Below is a small trained network, with its code and all its weights. Each question gives an input and a class and asks what happens when units are switched off, that is, made to give their printed mean instead of their output.

import numpy as np


def w(rows, s, z=0):
    codes = np.array(rows[::2]) - 128.0
    scale = np.full(codes.shape[1], s)
    scale[-1] = z or s
    return codes * scale


def f(y):
    return y / 2 * (1 + np.tanh(0.7978845608 * (y + 0.044715 * y**3)))


def log_softmax(a):
    a = a - a.max(-1, keepdims=True)
    return a - np.log(np.exp(a).sum(-1, keepdims=True))


def net(x, mask):
    res = np.array(x, float).reshape(1, 6) / 4 @ E
    y = f(res @ A[0][:, :-1].T + A[0][:, -1])
    res = res + np.where(mask, y, B[0][:, -1]) @ B[0][:, :-1]
    return log_softmax(res[-1] @ U[:, :-1].T + U[:, -1])


A, B = {}, {}
E = w([
[98,102,105,185,30,100,198,133,128,134],'x0',
[104,85,231,81,128,154,81,81,239,1],'x1',
[87,202,127,170,90,145,185,179,234,112],'x2',
[98,127,105,95,106,222,124,164,98,126],'x3',
[134,239,169,77,41,83,84,181,132,86],'x4',
[218,89,84,45,114,110,96,56,137,124],'x5',
],0.011)
A[0] = w([
[150,162,98,149,18,132,168,208,131,108,253],'N1',
[196,89,54,53,125,88,184,151,116,205,254],'N2',
[158,97,176,28,191,177,121,60,157,50,135],'N3',
[217,185,90,121,108,29,53,144,3,193,115],'N4',
[166,186,140,164,137,66,211,136,135,153,135],'N5',
[219,117,148,81,183,134,112,49,124,41,161],'N6',
[59,182,139,184,92,181,150,208,19,122,105],'N7',
[142,112,215,193,151,145,77,160,116,124,154],'N8',
],0.0076,0.0049)
B[0] = w([
[126,196,204,155,191,137,163,133,99,104,237],'N1',
[154,176,205,186,120,161,148,208,131,103,248],'N2',
[118,62,173,144,96,162,105,86,171,178,248],'N3',
[46,146,203,79,97,22,124,173,167,145,254],'N4',
[107,131,145,141,170,89,163,93,212,137,194],'N5',
[111,72,85,156,170,109,55,95,147,198,234],'N6',
[163,79,98,210,199,134,67,254,103,117,221],'N7',
[139,95,105,149,210,96,100,96,101,129,168],'N8',
],0.011,0.012)
U = w([
[141,111,53,57,131,124,141,132,132,109,25],'0',
[159,136,71,144,161,161,179,72,149,140,96],'1',
[111,222,169,95,106,137,158,138,149,83,183],'2',
[189,115,53,72,107,150,130,122,77,111,4],'3',
[220,95,91,155,151,254,138,151,20,130,200],'4',
[117,134,115,77,146,76,63,105,96,169,11],'5',
[112,116,133,146,195,116,101,140,139,133,235],'6',
[124,91,145,50,128,164,53,26,178,143,146],'7',
],0.012,0.0044)

Each question gives the input, the list of numbers given to net, and the class t.
The units are the neurons (one row each of A and B). Each row of codes is followed by its name. A weight is (code - 128) times the scale printed after its matrix; where a second scale follows, it is the last column's (A, B and U).
mask holds one flag per neuron, in row order. A switched-off neuron (its flag False) gives its mean, the last column of its row in B, instead of its output. The means were averaged over made-up inputs and are rounded, as every weight is.
A unit's drop is (log p(t) with every unit on - log p(t) with that unit switched off) / (log p(t) with every unit on - log p(t) with every unit switched off).
The circuit of an input: a set's keep is (log p(t) with only the set's units on - log p(t) with every unit switched off) / (log p(t) with every unit on - log p(t) with every unit switched off). Starting from all 8 units, units are removed one at a time, each time the one whose removal leaves the highest keep (on an exact tie, the one counted first), for as long as the keep stays at least 0.8.
circuit, biggest first: the units of the circuit, biggest drop first
most important unit: the unit with the biggest drop
top k neurons: the k neurons with the biggest drops, biggest first
drop of u: that unit's drop, to one decimal
input [5,3,0,7,3,-8], class 4: top 2 neurons : N7, N4
input [2,-3,-3,0,-8,4], class 4: most important unit : N2
input [-2,4,-1,-6,-6,-6], class 7: circuit, biggest first : N7, N2
input [1,-3,7,5,5,-4], class 4: circuit, biggest first : N7, N4
input [-2,-4,-2,3,7,0], class 2: top 2 neurons : N6, N4
input [4,4,-5,-1,-1,-4], class 7: top 3 neurons : N7, N2, N1
input [8,4,-2,3,3,-8], class 4: circuit, biggest first : N4, N7
input [-6,1,6,7,2,-7], class 4: top 2 neurons : N4, N7
input [8,-5,3,-2,-5,3], class 2: top 2 neurons : N2, N6
input [7,-6,8,-1,4,-3], class 6: top 2 neurons : N7, N5
input [-7,-1,-5,0,1,-1], class 5: top 2 neurons : N4, N5
input [-2,-4,8,6,-1,6], class 4: top 2 neurons : N4, N5
input [-1,-8,-6,0,-5,3], class 2: top 2 neurons : N4, N2
input [-7,-3,-8,-7,-1,0], class 5: circuit, biggest first : N4
input [0,-6,7,2,3,2], class 2: top 2 neurons : N6, N1
input [2,2,-8,1,-3,-8], class 4: drop of N4 : 0.5
input [7,-7,0,-4,-3,5], class 2: drop of N5 : 0.0
input [-7,0,-1,-2,5,-2], class 5: drop of N4 : 0.1
input [-2,-8,0,7,7,3], class 2: drop of N4 : 1.3
input [-3,-6,0,3,-2,3], class 2: top neuron : N4
